Here is a tiny trained network, its code and every weight. The questions are about switching its units off for an input and a class, where a switched-off unit gives its printed mean instead of its output.

import numpy as np


def w(rows, s, z=0):
    codes = np.array(rows[::2]) - 128.0
    scale = np.full(codes.shape[1], s)
    scale[-1] = z or s
    return codes * scale


def norm(h):
    return h / np.sqrt((h * h).mean(-1, keepdims=True) + 1e-5)


def f(y):
    return np.maximum(y, 0)


def log_softmax(a):
    a = a - a.max(-1, keepdims=True)
    return a - np.log(np.exp(a).sum(-1, keepdims=True))


def net(x, mask):
    res = np.array(x, float).reshape(1, 3) / 4 @ E
    u = 0
    for l in range(2):
        y = f(norm(res) @ A[l][:, :-1].T + A[l][:, -1])
        res = res + np.where(mask[u : u + 10], y, B[l][:, -1]) @ B[l][:, :-1]
        u += 10
    return log_softmax(norm(res)[-1] @ U[:, :-1].T + U[:, -1])


A, B = {}, {}
E = w([
[210,67,91,136,100,11],'x0',
[127,2,73,83,138,67],'x1',
[132,68,102,209,65,38],'x2',
],0.0059)
A[0] = w([
[134,148,57,167,106,75,179],'L0N0',
[255,184,193,125,103,133,122],'L0N1',
[47,56,115,136,156,172,88],'L0N2',
[90,70,110,132,140,146,2],'L0N3',
[164,130,126,34,221,99,117],'L0N4',
[130,91,111,205,132,56,160],'L0N5',
[76,98,126,145,65,112,189],'L0N6',
[158,140,214,156,78,131,43],'L0N7',
[100,165,207,210,97,149,241],'L0N8',
[200,123,120,42,33,120,108],'L0N9',
],0.008,0.0022)
B[0] = w([
[163,158,162,180,155,133,214],'L0N0',
[172,139,106,54,74,166,204],'L0N1',
[196,230,59,121,110,143,199],'L0N2',
[207,205,180,212,60,170,157],'L0N3',
[2,117,141,148,137,140,203],'L0N4',
[121,154,155,93,142,177,246],'L0N5',
[129,183,196,163,124,121,201],'L0N6',
[124,70,76,131,173,65,169],'L0N7',
[92,60,129,170,203,143,254],'L0N8',
[55,175,137,151,164,92,175],'L0N9',
],0.0074,0.0056)
A[1] = w([
[164,113,139,102,249,196,53],'L1N0',
[174,163,33,51,135,130,242],'L1N1',
[44,214,149,125,171,55,249],'L1N2',
[128,79,101,66,135,53,185],'L1N3',
[168,153,37,60,157,144,52],'L1N4',
[75,203,92,36,171,191,87],'L1N5',
[218,191,1,225,105,109,110],'L1N6',
[81,233,150,123,79,126,105],'L1N7',
[217,82,202,145,157,25,122],'L1N8',
[56,101,112,141,221,118,107],'L1N9',
],0.0074,0.0012)
B[1] = w([
[147,115,135,86,120,92,212],'L1N0',
[35,69,11,120,52,86,166],'L1N1',
[105,75,80,228,96,115,218],'L1N2',
[31,200,150,216,122,103,149],'L1N3',
[117,121,81,160,59,62,159],'L1N4',
[243,108,129,139,54,75,254],'L1N5',
[173,154,183,82,190,194,200],'L1N6',
[176,10,156,2,122,83,200],'L1N7',
[132,127,82,27,67,201,207],'L1N8',
[107,210,161,118,185,111,203],'L1N9',
],0.0058,0.0072)
U = w([
[254,137,203,76,154,213,255],'0',
[165,94,64,49,24,106,245],'1',
[45,115,131,175,191,113,41],'2',
],0.0096,9.4e-05)

Each question gives the input, the list of numbers given to net, and the class t.
The units are the neurons (one row each of A and B). Each row of codes is followed by its name. A weight is (code - 128) times the scale printed after its matrix; where a second scale follows, it is the last column's (A, B and U).
mask holds one flag per neuron, layer by layer. A switched-off neuron (its flag False) gives its mean, the last column of its row in B, instead of its output. The means were averaged over made-up inputs and are rounded, as every weight is.
A unit's drop is (log p(t) with every unit on - log p(t) with that unit switched off) / (log p(t) with every unit on - log p(t) with every unit switched off).
The circuit of an input: a set's keep is (log p(t) with only the set's units on - log p(t) with every unit switched off) / (log p(t) with every unit on - log p(t) with every unit switched off). Starting from the 12 units with the biggest drops (on a tie, the unit counted first), units are removed one at a time, each time the one whose removal leaves the highest keep (on an exact tie, the one counted first), for as long as the keep stays at least 0.8.
units of the circuit, in order: the units of the circuit, biggest drop first
top k neurons: the k neurons with the biggest drops, biggest first
top k neurons in layer l: the k neurons of layer l with the biggest drops, biggest first
drop when u is switched off: that unit's drop, to one decimal
input [2,5,-7], class 2: top 2 neurons in layer 0 : L0N4, L0N1
input [-2,-7,5], class 2: units of the circuit, in order : L0N8
input [8,-2,8], class 0: top 2 neurons : L1N6, L0N0
input [6,4,0], class 2: units of the circuit, in order : L1N3, L1N5
input [7,0,4], class 0: top 2 neurons in layer 1 : L1N6, L1N1
input [5,-1,3], class 0: top 2 neurons : L0N0, L0N4
input [-1,1,7], class 0: top 2 neurons : L0N4, L0N0
input [6,-8,-6], class 1: top 2 neurons : L0N1, L1N1
input [-4,2,-8], class 1: top 3 neurons in layer 0 : L0N8, L0N0, L0N6
input [-7,2,0], class 1: top 2 neurons : L0N2, L0N0
input [8,5,-1], class 2: top 2 neurons in layer 1 : L1N3, L1N5
input [-4,8,2], class 0: top 2 neurons : L0N3, L1N6
input [-1,1,-8], class 1: top 2 neurons in layer 1 : L1N5, L1N6
input [5,-8,-7], class 1: top 2 neurons : L0N1, L1N1
input [-4,0,5], class 2: top 2 neurons in layer 1 : L1N5, L1N8
input [3,5,-5], class 2: top neuron : L0N4
input [1,-5,-7], class 1: top 3 neurons in layer 0 : L0N1, L0N0, L0N6
input [-2,2,1], class 0: top 2 neurons : L0N3, L1N6
input [6,-3,6], class 0: top 2 neurons : L1N6, L0N0
input [8,5,-8], class 2: drop when L0N4 is switched off : 0.2
input [-5,3,-3], class 1: drop when L0N2 is switched off : 0.1
input [-4,4,-5], class 1: drop when L0N4 is switched off : 0.0
input [-8,5,-2], class 1: top neuron : L0N2
